Below are the code and all the weights of a small trained network. Each question names an input and a class and asks about switching units off, where a switched-off unit gives its printed mean instead of its output.

import numpy as np


def w(rows, s, z=0):
    codes = np.array(rows[::2]) - 128.0
    scale = np.full(codes.shape[1], s)
    scale[-1] = z or s
    return codes * scale


def norm(h):
    return h / np.sqrt((h * h).mean(-1, keepdims=True) + 1e-5)


def f(y):
    return np.maximum(y, 0)


def log_softmax(a):
    a = a - a.max(-1, keepdims=True)
    return a - np.log(np.exp(a).sum(-1, keepdims=True))


def net(x, mask):
    res = np.array(x, float).reshape(1, 4) / 4 @ E
    u = 0
    for l in range(4):
        y = f(norm(res) @ A[l][:, :-1].T + A[l][:, -1])
        res = res + np.where(mask[u : u + 4], y, B[l][:, -1]) @ B[l][:, :-1]
        u += 4
    return log_softmax(norm(res)[-1] @ U[:, :-1].T + U[:, -1])


A, B = {}, {}
E = w([
[95,183,111,151],'x0',
[46,103,15,123],'x1',
[179,215,55,227],'x2',
[202,197,22,2],'x3',
],0.0087)
A[0] = w([
[129,255,65,103,96],'L0N1',
[86,172,132,196,23],'L0N2',
[151,65,129,96,85],'L0N3',
[104,111,188,205,4],'L0N4',
],0.0096,0.0039)
B[0] = w([
[108,222,115,27,254],'L0N1',
[69,125,91,247,172],'L0N2',
[79,138,157,181,164],'L0N3',
[98,213,190,2,202],'L0N4',
],0.0088,0.0047)
A[1] = w([
[39,159,39,160,154],'L1N1',
[112,50,120,203,4],'L1N2',
[193,158,149,91,202],'L1N3',
[105,11,74,86,68],'L1N4',
],0.012,0.0028)
B[1] = w([
[105,156,225,91,255],'L1N1',
[141,254,135,50,162],'L1N2',
[206,57,158,93,231],'L1N3',
[37,25,68,100,191],'L1N4',
],0.009,0.006)
A[2] = w([
[61,95,132,146,111],'L2N1',
[129,131,189,210,253],'L2N2',
[85,162,142,247,112],'L2N3',
[164,41,194,107,178],'L2N4',
],0.014,0.0057)
B[2] = w([
[215,51,75,115,187],'L2N1',
[113,172,83,246,255],'L2N2',
[138,168,39,178,199],'L2N3',
[128,153,180,126,253],'L2N4',
],0.012,0.0074)
A[3] = w([
[70,73,120,75,53],'L3N1',
[10,71,121,97,50],'L3N2',
[135,13,132,165,146],'L3N3',
[127,107,102,91,1],'L3N4',
],0.013,0.0064)
B[3] = w([
[108,35,60,179,238],'L3N1',
[20,62,1,71,255],'L3N2',
[37,19,134,196,239],'L3N3',
[132,170,60,221,139],'L3N4',
],0.0098,0.0036)
U = w([
[211,211,24,47,73],'0',
[186,84,194,55,72],'1',
[61,88,228,178,45],'2',
[92,195,45,248,129],'3',
[47,8,40,106,254],'4',
[113,176,70,92,74],'5',
[187,148,184,207,88],'6',
],0.016,0.0047)

Each question gives the input, the list of numbers given to net, and the class t.
The units are the neurons (one row each of A and B). Each row of codes is followed by its name. A weight is (code - 128) times the scale printed after its matrix; where a second scale follows, it is the last column's (A, B and U).
mask holds one flag per neuron, layer by layer. A switched-off neuron (its flag False) gives its mean, the last column of its row in B, instead of its output. The means were averaged over made-up inputs and are rounded, as every weight is.
A unit's drop is (log p(t) with every unit on - log p(t) with that unit switched off) / (log p(t) with every unit on - log p(t) with every unit switched off).
The circuit of an input: a set's keep is (log p(t) with only the set's units on - log p(t) with every unit switched off) / (log p(t) with every unit on - log p(t) with every unit switched off). Starting from the 12 units with the biggest drops (on a tie, the unit counted first), units are removed one at a time, each time the one whose removal leaves the highest keep (on an exact tie, the one counted first), for as long as the keep stays at least 0.8.
units of the circuit, in order: the units of the circuit, biggest drop first
most important unit: the unit with the biggest drop
k most important neurons: the k neurons with the biggest drops, biggest first
k most important neurons of layer l: the k neurons of layer l with the biggest drops, biggest first
drop of u: that unit's drop, to one decimal
input [4,-8,-2,3], class 1: most important unit => L1N3
input [-8,1,3,-2], class 6: 3 most important neurons of layer 3 => (L3N2 L3N1 L3N3)
input [-2,-2,0,-4], class 6: units of the circuit, in order => (L3N2 L1N4)
input [7,-4,-4,-7], class 3: 4 most important neurons => (L2N2 L1N3 L1N1 L2N3)
input [-3,-7,-3,8], class 1: units of the circuit, in order => (L1N3 L2N3)
input [-3,6,8,1], class 0: 3 most important neurons => (L0N1 L2N2 L3N3)
input [-5,-4,5,-2], class 6: 2 most important neurons => (L1N3 L0N4)
input [3,-5,-3,0], class 1: 3 most important neurons => (L1N3 L0N2 L2N3)
input [5,1,7,2], class 0: 2 most important neurons => (L0N1 L2N2)
input [-4,-5,0,-4], class 6: 2 most important neurons of layer 1 => (L1N4 L1N1)
input [-3,-4,4,-2], class 6: 2 most important neurons => (L1N3 L0N4)
input [8,-4,-4,7], class 1: 3 most important neurons => (L2N2 L2N3 L1N3)
input [7,8,-1,-8], class 3: drop of L2N3 => 0.2
input [-3,6,4,2], class 0: most important neuron of layer 0 => (L0N1)
input [7,-7,-3,7], class 1: drop of L0N1 => -0.2
input [6,-3,-3,-6], class 3: drop of L2N2 => 0.3
input [-2,-6,-3,8], class 1: drop of L1N3 => 0.2
